Here is a tiny trained network, its code and every weight. The questions are about switching its units off for an input and a class, where a switched-off unit gives its printed mean instead of its output.

import numpy as np


def w(rows, s, z=0):
    codes = np.array(rows[::2]) - 128.0
    scale = np.full(codes.shape[1], s)
    scale[-1] = z or s
    return codes * scale


def f(y):
    return y / 2 * (1 + np.tanh(0.7978845608 * (y + 0.044715 * y**3)))


def log_softmax(a):
    a = a - a.max(-1, keepdims=True)
    return a - np.log(np.exp(a).sum(-1, keepdims=True))


def net(x, mask):
    res = np.array(x, float).reshape(1, 7) / 4 @ E
    y = f(res @ A[0][:, :-1].T + A[0][:, -1])
    res = res + np.where(mask, y, B[0][:, -1]) @ B[0][:, :-1]
    return log_softmax(res[-1] @ U[:, :-1].T + U[:, -1])


A, B = {}, {}
E = w([
[169,5,35,246],'x0',
[11,212,135,241],'x1',
[129,129,130,129],'x2',
[127,129,126,128],'x3',
[2,15,225,97],'x4',
[128,128,126,127],'x5',
[129,128,126,127],'x6',
],0.007)
A[0] = w([
[158,163,109,138,70],'n1',
[179,77,135,78,18],'n2',
[124,122,131,129,115],'n3',
[133,144,108,122,69],'n4',
[121,130,119,120,110],'n5',
[62,183,121,209,31],'n6',
[131,132,119,124,102],'n7',
[171,103,119,83,25],'n8',
[170,175,114,153,71],'n9',
[100,150,124,158,75],'n10',
[26,21,158,130,4],'n11',
[130,167,148,100,32],'n12',
[85,219,146,44,50],'n13',
[191,174,71,169,68],'n14',
[112,133,109,103,63],'n15',
[88,97,135,121,11],'n16',
[155,27,63,255,42],'n17',
[126,168,139,96,64],'n18',
[90,155,119,168,58],'n19',
[109,182,143,88,70],'n20',
[164,170,112,152,78],'n21',
[91,152,121,171,72],'n22',
[184,83,101,64,20],'n23',
[127,128,128,131,110],'n24',
[131,99,120,163,31],'n25',
[140,110,112,96,51],'n26',
[88,159,124,183,63],'n27',
[101,103,149,137,42],'n28',
[190,194,105,180,59],'n29',
],0.018,0.0039)
B[0] = w([
[93,102,154,118,152],'n1',
[182,122,131,209,186],'n2',
[117,134,126,133,128],'n3',
[116,121,137,124,129],'n4',
[119,148,148,128,126],'n5',
[213,117,136,220,195],'n6',
[127,123,131,129,126],'n7',
[178,108,126,183,168],'n8',
[81,89,145,120,163],'n9',
[158,118,122,162,148],'n10',
[15,32,130,106,227],'n11',
[125,164,116,105,151],'n12',
[149,197,109,36,216],'n13',
[56,56,126,103,197],'n14',
[118,156,138,135,125],'n15',
[83,112,127,132,148],'n16',
[176,255,113,14,248],'n17',
[129,158,109,102,154],'n18',
[167,123,130,178,157],'n19',
[136,172,125,80,172],'n20',
[76,98,122,135,160],'n21',
[161,141,152,179,159],'n22',
[173,133,145,227,196],'n23',
[117,141,124,139,126],'n24',
[139,157,116,101,143],'n25',
[136,138,137,157,142],'n26',
[178,129,132,193,167],'n27',
[101,99,126,131,145],'n28',
[51,68,127,130,188],'n29',
],0.04,0.016)
U = w([
[88,223,129,42,124],'0',
[3,101,154,97,35],'1',
[131,163,161,181,246],'2',
],0.0067,0.0012)

Each question gives the input, the list of numbers given to net, and the class t.
The units are the neurons (one row each of A and B). Each row of codes is followed by its name. A weight is (code - 128) times the scale printed after its matrix; where a second scale follows, it is the last column's (A, B and U).
mask holds one flag per neuron, in row order. A switched-off neuron (its flag False) gives its mean, the last column of its row in B, instead of its output. The means were averaged over made-up inputs and are rounded, as every weight is.
A unit's drop is (log p(t) with every unit on - log p(t) with that unit switched off) / (log p(t) with every unit on - log p(t) with every unit switched off).
The circuit of an input: a set's keep is (log p(t) with only the set's units on - log p(t) with every unit switched off) / (log p(t) with every unit on - log p(t) with every unit switched off). Starting from the 12 units with the biggest drops (on a tie, the unit counted first), units are removed one at a time, each time the one whose removal leaves the highest keep (on an exact tie, the one counted first), for as long as the keep stays at least 0.8.
circuit, biggest first: the units of the circuit, biggest drop first
most important unit: the unit with the biggest drop
k most important neurons: the k neurons with the biggest drops, biggest first
drop when u is switched off: that unit's drop, to one decimal
input [-3,-4,-8,-5,3,-7,1], class 2: circuit, biggest first	n17, n14
input [-1,8,3,-6,-5,1,2], class 2: circuit, biggest first	n6
input [2,3,-5,-3,-1,-2,-3], class 2: 4 most important neurons	n13, n6, n20, n11
input [-5,6,4,-7,-6,-6,0], class 1: 4 most important neurons	n17, n29, n14, n9
input [5,-7,7,-7,0,-6,6], class 2: 2 most important neurons	n23, n2
input [-3,7,4,0,-8,0,7], class 1: 2 most important neurons	n29, n14
input [-4,-5,-7,4,0,-5,2], class 2: 3 most important neurons	n17, n23, n2
input [-6,2,7,-3,8,1,7], class 1: 2 most important neurons	n11, n17
input [1,-2,-5,-5,-1,-1,-5], class 2: 2 most important neurons	n11, n17
input [6,-8,-6,-7,-5,0,1], class 2: 2 most important neurons	n23, n2
input [4,-5,-8,-3,1,0,5], class 2: 2 most important neurons	n23, n13
input [-6,-1,-2,1,7,-2,4], class 1: 4 most important neurons	n11, n17, n16, n28
input [-6,-3,7,-8,7,5,-7], class 1: 3 most important neurons	n11, n17, n16
input [1,-5,5,1,-3,-2,-4], class 2: most important unit	n11
input [-2,-4,8,4,2,3,7], class 2: drop when n17 is switched off	0.6
input [7,3,4,7,2,4,-8], class 0: drop when n17 is switched off	2.8
input [-6,-5,-8,-4,-8,-5,-5], class 1: drop when n29 is switched off	0.1
